Here is a tiny trained network, its code and every weight. The questions are about switching its units off for an input and a class, where a switched-off unit gives its printed mean instead of its output.

import numpy as np


def w(rows, s, z=0):
    codes = np.array(rows[::2]) - 128.0
    scale = np.full(codes.shape[1], s)
    scale[-1] = z or s
    return codes * scale


def norm(h):
    return h / np.sqrt((h * h).mean(-1, keepdims=True) + 1e-5)


def f(y):
    return y / 2 * (1 + np.tanh(0.7978845608 * (y + 0.044715 * y**3)))


def log_softmax(a):
    a = a - a.max(-1, keepdims=True)
    return a - np.log(np.exp(a).sum(-1, keepdims=True))


def net(x, mask):
    res = np.array(x, float).reshape(1, 6) / 4 @ E
    u = 0
    for l in range(2):
        y = f(norm(res) @ A[l][:, :-1].T + A[l][:, -1])
        res = res + np.where(mask[u : u + 16], y, B[l][:, -1]) @ B[l][:, :-1]
        u += 16
    return log_softmax(norm(res)[-1] @ U[:, :-1].T + U[:, -1])


A, B = {}, {}
E = w([
[121,102,119,162],'x0',
[197,184,156,189],'x1',
[204,36,151,104],'x2',
[127,121,126,138],'x3',
[172,116,3,164],'x4',
[124,120,127,134],'x5',
],0.0053)
A[0] = w([
[199,172,181,180,105],'L0N1',
[111,113,65,135,63],'L0N2',
[173,71,120,150,171],'L0N3',
[45,140,211,144,56],'L0N4',
[163,35,169,74,139],'L0N5',
[130,178,134,134,154],'L0N6',
[89,77,244,103,87],'L0N7',
[2,161,83,124,112],'L0N8',
[44,55,98,47,91],'L0N9',
[102,88,244,140,54],'L0N10',
[216,126,113,134,253],'L0N11',
[169,130,174,190,107],'L0N12',
[20,60,88,54,89],'L0N13',
[137,47,75,69,188],'L0N14',
[165,193,134,27,160],'L0N15',
[105,105,171,150,118],'L0N16',
],0.0089,0.0036)
B[0] = w([
[168,136,218,152,200],'L0N1',
[131,160,125,87,142],'L0N2',
[131,66,159,15,200],'L0N3',
[96,244,27,95,191],'L0N4',
[193,24,217,98,244],'L0N5',
[87,36,183,129,157],'L0N6',
[204,159,108,78,238],'L0N7',
[125,89,142,179,234],'L0N8',
[243,218,206,247,224],'L0N9',
[152,147,8,3,204],'L0N10',
[166,93,123,57,254],'L0N11',
[176,135,217,140,167],'L0N12',
[195,191,195,171,238],'L0N13',
[235,122,110,130,244],'L0N14',
[122,24,109,169,170],'L0N15',
[164,189,133,48,143],'L0N16',
],0.0051,0.0041)
A[1] = w([
[160,122,137,114,100],'L1N1',
[120,169,208,102,136],'L1N2',
[92,121,171,126,5],'L1N3',
[24,138,151,184,150],'L1N4',
[65,174,117,156,193],'L1N5',
[113,67,152,105,123],'L1N6',
[107,197,115,203,122],'L1N7',
[207,125,104,103,195],'L1N8',
[137,113,80,115,128],'L1N9',
[99,149,190,91,149],'L1N10',
[187,125,131,154,65],'L1N11',
[157,130,196,169,168],'L1N12',
[171,81,5,165,70],'L1N13',
[161,156,148,110,114],'L1N14',
[195,119,164,136,113],'L1N15',
[201,156,149,142,156],'L1N16',
],0.013,0.0024)
B[1] = w([
[93,126,154,140,165],'L1N1',
[106,149,71,151,186],'L1N2',
[129,147,141,118,116],'L1N3',
[244,2,143,120,176],'L1N4',
[211,40,193,62,175],'L1N5',
[177,140,153,156,146],'L1N6',
[149,75,186,106,205],'L1N7',
[69,155,68,104,255],'L1N8',
[128,150,133,78,138],'L1N9',
[77,187,24,146,157],'L1N10',
[90,138,191,144,184],'L1N11',
[53,100,96,234,208],'L1N12',
[99,216,126,84,186],'L1N13',
[101,98,95,146,175],'L1N14',
[99,142,147,196,234],'L1N15',
[40,165,116,173,239],'L1N16',
],0.0057,0.0077)
U = w([
[242,55,163,126,196],'0',
[98,175,137,245,143],'1',
[140,219,48,53,2],'2',
],0.012,0.00077)

Each question gives the input, the list of numbers given to net, and the class t.
The units are the neurons (one row each of A and B). Each row of codes is followed by its name. A weight is (code - 128) times the scale printed after its matrix; where a second scale follows, it is the last column's (A, B and U).
mask holds one flag per neuron, layer by layer. A switched-off neuron (its flag False) gives its mean, the last column of its row in B, instead of its output. The means were averaged over made-up inputs and are rounded, as every weight is.
A unit's drop is (log p(t) with every unit on - log p(t) with that unit switched off) / (log p(t) with every unit on - log p(t) with every unit switched off).
The circuit of an input: a set's keep is (log p(t) with only the set's units on - log p(t) with every unit switched off) / (log p(t) with every unit on - log p(t) with every unit switched off). Starting from the 12 units with the biggest drops (on a tie, the unit counted first), units are removed one at a time, each time the one whose removal leaves the highest keep (on an exact tie, the one counted first), for as long as the keep stays at least 0.8.
units of the circuit, in order: the units of the circuit, biggest drop first
most important unit: the unit with the biggest drop
k most important neurons: the k neurons with the biggest drops, biggest first
top k neurons in layer l: the k neurons of layer l with the biggest drops, biggest first
drop when u is switched off: that unit's drop, to one decimal
input [3,5,-7,1,-8,-3], class 2: units of the circuit, in order -> (L0N4 L0N9 L1N15)
input [5,7,7,-7,8,-7], class 2: top 3 neurons in layer 1 -> (L1N8 L1N13 L1N7)
input [2,4,3,6,-3,3], class 1: units of the circuit, in order -> (L1N16)
input [5,-4,3,6,-4,7], class 1: top 2 neurons in layer 0 -> (L0N9 L0N13)
input [6,-6,5,7,-4,0], class 1: top 4 neurons in layer 1 -> (L1N16 L1N15 L1N5 L1N4)
input [5,-6,-7,-2,-2,-2], class 0: 2 most important neurons -> (L1N4 L1N5)
input [1,-7,6,3,3,-4], class 1: top 3 neurons in layer 0 -> (L0N9 L0N13 L0N10)
input [5,-6,2,4,5,3], class 1: 3 most important neurons -> (L0N9 L0N10 L0N13)
input [4,-8,2,-3,-6,8], class 1: 2 most important neurons -> (L0N9 L0N13)
input [3,2,-3,-8,-3,-4], class 0: 3 most important neurons -> (L0N5 L0N11 L0N3)
input [-1,-1,-2,-1,2,-8], class 0: top 2 neurons in layer 1 -> (L1N4 L1N8)
input [-2,-6,3,-2,0,-6], class 1: drop when L0N7 is switched off -> 0.0
input [7,7,6,3,4,3], class 1: drop when L1N8 is switched off -> 0.2
input [-1,1,6,-4,-8,5], class 2: most important unit -> L0N10
input [1,3,-4,2,4,-3], class 0: drop when L0N7 is switched off -> 1.0
